Below is a small trained network, with its code and all its weights. Each question gives an input and a target symbol and asks what happens when units are switched off, that is, made to give their printed mean instead of their output.

import numpy as np


def w(rows, s, z=0):
    codes = np.array(rows[::2]) - 128.0
    scale = np.full(codes.shape[1], s)
    scale[-1] = z or s
    return codes * scale


def f(y):
    return y / 2 * (1 + np.tanh(0.7978845608 * (y + 0.044715 * y**3)))


def softmax(a):
    e = np.exp(a - a.max(-1, keepdims=True))
    return e / e.sum(-1, keepdims=True)


def log_softmax(a):
    a = a - a.max(-1, keepdims=True)
    return a - np.log(np.exp(a).sum(-1, keepdims=True))


def net(x, mask):
    ids = ['βλξσφψ'.index(c) for c in x.split()]
    T = len(ids)
    res = E[ids] + P[:T]
    r = res
    for j in range(3):
        rows = slice(2 * j, 2 * j + 2)
        q, k, v = (r @ M[0][rows].T for M in (Q, K, V))
        z = softmax(np.where(np.tri(T) > 0, q @ k.T / 2**0.5, -1e9)) @ v
        o = O[0][rows]
        res = res + np.where(mask[j], z, o[:, -1]) @ o[:, :-1]
    y = f(res @ A[0][:, :-1].T + A[0][:, -1])
    res = res + np.where(mask[3:11], y, B[0][:, -1]) @ B[0][:, :-1]
    return log_softmax(res[-1] @ U[:, :-1].T + U[:, -1])


Q, K, V, O, A, B = {}, {}, {}, {}, {}, {}
E = w([
[35,185,163,124,149,226],'β',
[125,83,151,201,142,27],'λ',
[127,139,98,4,133,70],'ξ',
[184,152,53,157,235,178],'σ',
[186,130,172,145,61,197],'φ',
[240,121,104,194,72,141],'ψ',
],0.014)
P = w([
[197,254,234,142,145,92],'0',
[152,121,199,102,165,125],'1',
[147,109,172,125,134,132],'2',
[138,109,132,134,120,150],'3',
[125,107,91,133,105,152],'4',
[115,94,56,144,100,157],'5',
[96,92,10,153,83,149],'6',
[116,50,69,128,119,178],'7',
],0.0082)
Q[0] = w([
[215,121,2,178,215,155],'h1',
[85,84,122,84,163,119],'h1',
[128,185,98,111,138,182],'h2',
[192,127,151,174,52,216],'h2',
[167,57,199,157,18,110],'h3',
[67,94,148,115,184,53],'h3',
],0.0099)
K[0] = w([
[77,72,52,142,62,140],'h1',
[110,135,69,103,223,63],'h1',
[218,132,83,96,158,133],'h2',
[202,214,182,136,144,67],'h2',
[143,251,217,123,136,154],'h3',
[74,61,128,151,128,196],'h3',
],0.011)
V[0] = w([
[209,168,69,163,218,211],'h1',
[198,122,81,121,233,60],'h1',
[169,120,47,189,213,60],'h2',
[155,56,156,247,40,2],'h2',
[171,134,127,14,76,99],'h3',
[243,106,8,108,148,127],'h3',
],0.0078)
O[0] = w([
[126,110,188,97,229,177,255],'h1',
[41,132,106,43,141,192,177],'h1',
[171,111,134,214,58,1,199],'h2',
[129,136,131,198,226,98,42],'h2',
[182,222,57,46,220,48,91],'h3',
[210,211,180,144,105,122,184],'h3',
],0.0079,0.0092)
A[0] = w([
[121,34,122,164,68,134,173],'n1',
[33,147,124,91,162,162,3],'n2',
[3,39,185,78,169,163,189],'n3',
[188,104,132,161,147,115,108],'n4',
[68,142,111,58,97,125,51],'n5',
[204,50,98,178,231,148,156],'n6',
[24,204,101,97,188,135,49],'n7',
[150,99,188,172,170,204,182],'n8',
],0.0073,0.0023)
B[0] = w([
[106,26,119,132,162,104,170],'n1',
[136,208,124,186,40,78,163],'n2',
[206,178,2,178,159,95,237],'n3',
[117,190,160,142,86,103,162],'n4',
[94,138,135,196,133,138,157],'n5',
[37,170,185,119,122,135,217],'n6',
[169,93,136,223,61,87,154],'n7',
[81,129,137,182,133,196,255],'n8',
],0.0072,0.0081)
U = w([
[141,32,66,106,156,147,181],'β',
[66,135,162,131,143,77,123],'λ',
[223,167,73,34,140,98,238],'ξ',
[218,111,137,129,55,130,48],'σ',
[49,151,144,19,146,254,180],'φ',
[153,219,98,177,80,139,3],'ψ',
],0.0065,0.0029)

Each question gives the input, a string of symbols that net reads in full, and the target symbol t.
The units are the heads (2 rows each of Q, K, V and O) and the neurons (one row each of A and B). Each row of codes is followed by its name. A weight is (code - 128) times the scale printed after its matrix; where a second scale follows, it is the last column's (O, A, B and U).
mask holds one flag per unit, heads first, then neurons. A switched-off unit (its flag False) gives its mean, the last column of its rows in O or B, instead of its output. The means were averaged over made-up inputs and are rounded, as every weight is.
A unit's drop is (log p(t) with every unit on - log p(t) with that unit switched off) / (log p(t) with every unit on - log p(t) with every unit switched off).
The circuit of an input: a set's keep is (log p(t) with only the set's units on - log p(t) with every unit switched off) / (log p(t) with every unit on - log p(t) with every unit switched off). Starting from all 11 units, units are removed one at a time, each time the one whose removal leaves the highest keep (on an exact tie, the one counted first), for as long as the keep stays at least 0.8.
units of the circuit, in order: the units of the circuit, biggest drop first
unit that matters most: the unit with the biggest drop
k most important neurons: the k neurons with the biggest drops, biggest first
heads that matter: for each layer, one digit per head in row order, 1 if its drop is at least 0.15 and else 0, layers parted by /
drop when u is switched off: that unit's drop, to one decimal
input λ ξ σ β β β φ, target λ: units of the circuit, in order : [h2, n6, n3]
input φ σ σ ψ, target φ: units of the circuit, in order : [h2, n3]
input σ σ φ σ, target σ: unit that matters most : h2
input σ σ β, target ψ: units of the circuit, in order : [n3, h1, n2]
input β β λ σ σ σ ξ σ, target ξ: heads that matter : 101
input σ ψ ξ, target ξ: heads that matter : 001
input φ σ φ β β ξ σ λ, target β: units of the circuit, in order : [h3, n1]
input σ σ σ σ σ ξ σ, target ξ: heads that matter : 011
input β β β ξ ψ, target β: 2 most important neurons : [n1, n3]
input ψ φ σ ξ σ σ β σ, target ψ: units of the circuit, in order : [h1, h3]
input φ β σ λ β σ σ φ, target φ: heads that matter : 110
input φ σ β β, target ψ: units of the circuit, in order : [n3, n2]
input σ φ σ σ σ, target φ: heads that matter : 100
input λ β ψ, target λ: most important neuron : [n6]
input σ σ ξ ψ ξ ξ ξ ξ, target ξ: 2 most important neurons : [n8, n6]
input β β φ λ φ σ λ φ, target β: 2 most important neurons : [n1, n3]
input φ ξ σ β λ, target β: drop when h1 is switched off : 0.1
input λ σ ξ β φ ψ, target λ: drop when n3 is switched off : 0.1
input σ φ σ σ σ σ φ σ, target σ: drop when h1 is switched off : 0.4
input σ λ β σ φ φ φ, target σ: unit that matters most : h1
input φ φ λ φ, target φ: drop when h1 is switched off : 0.2
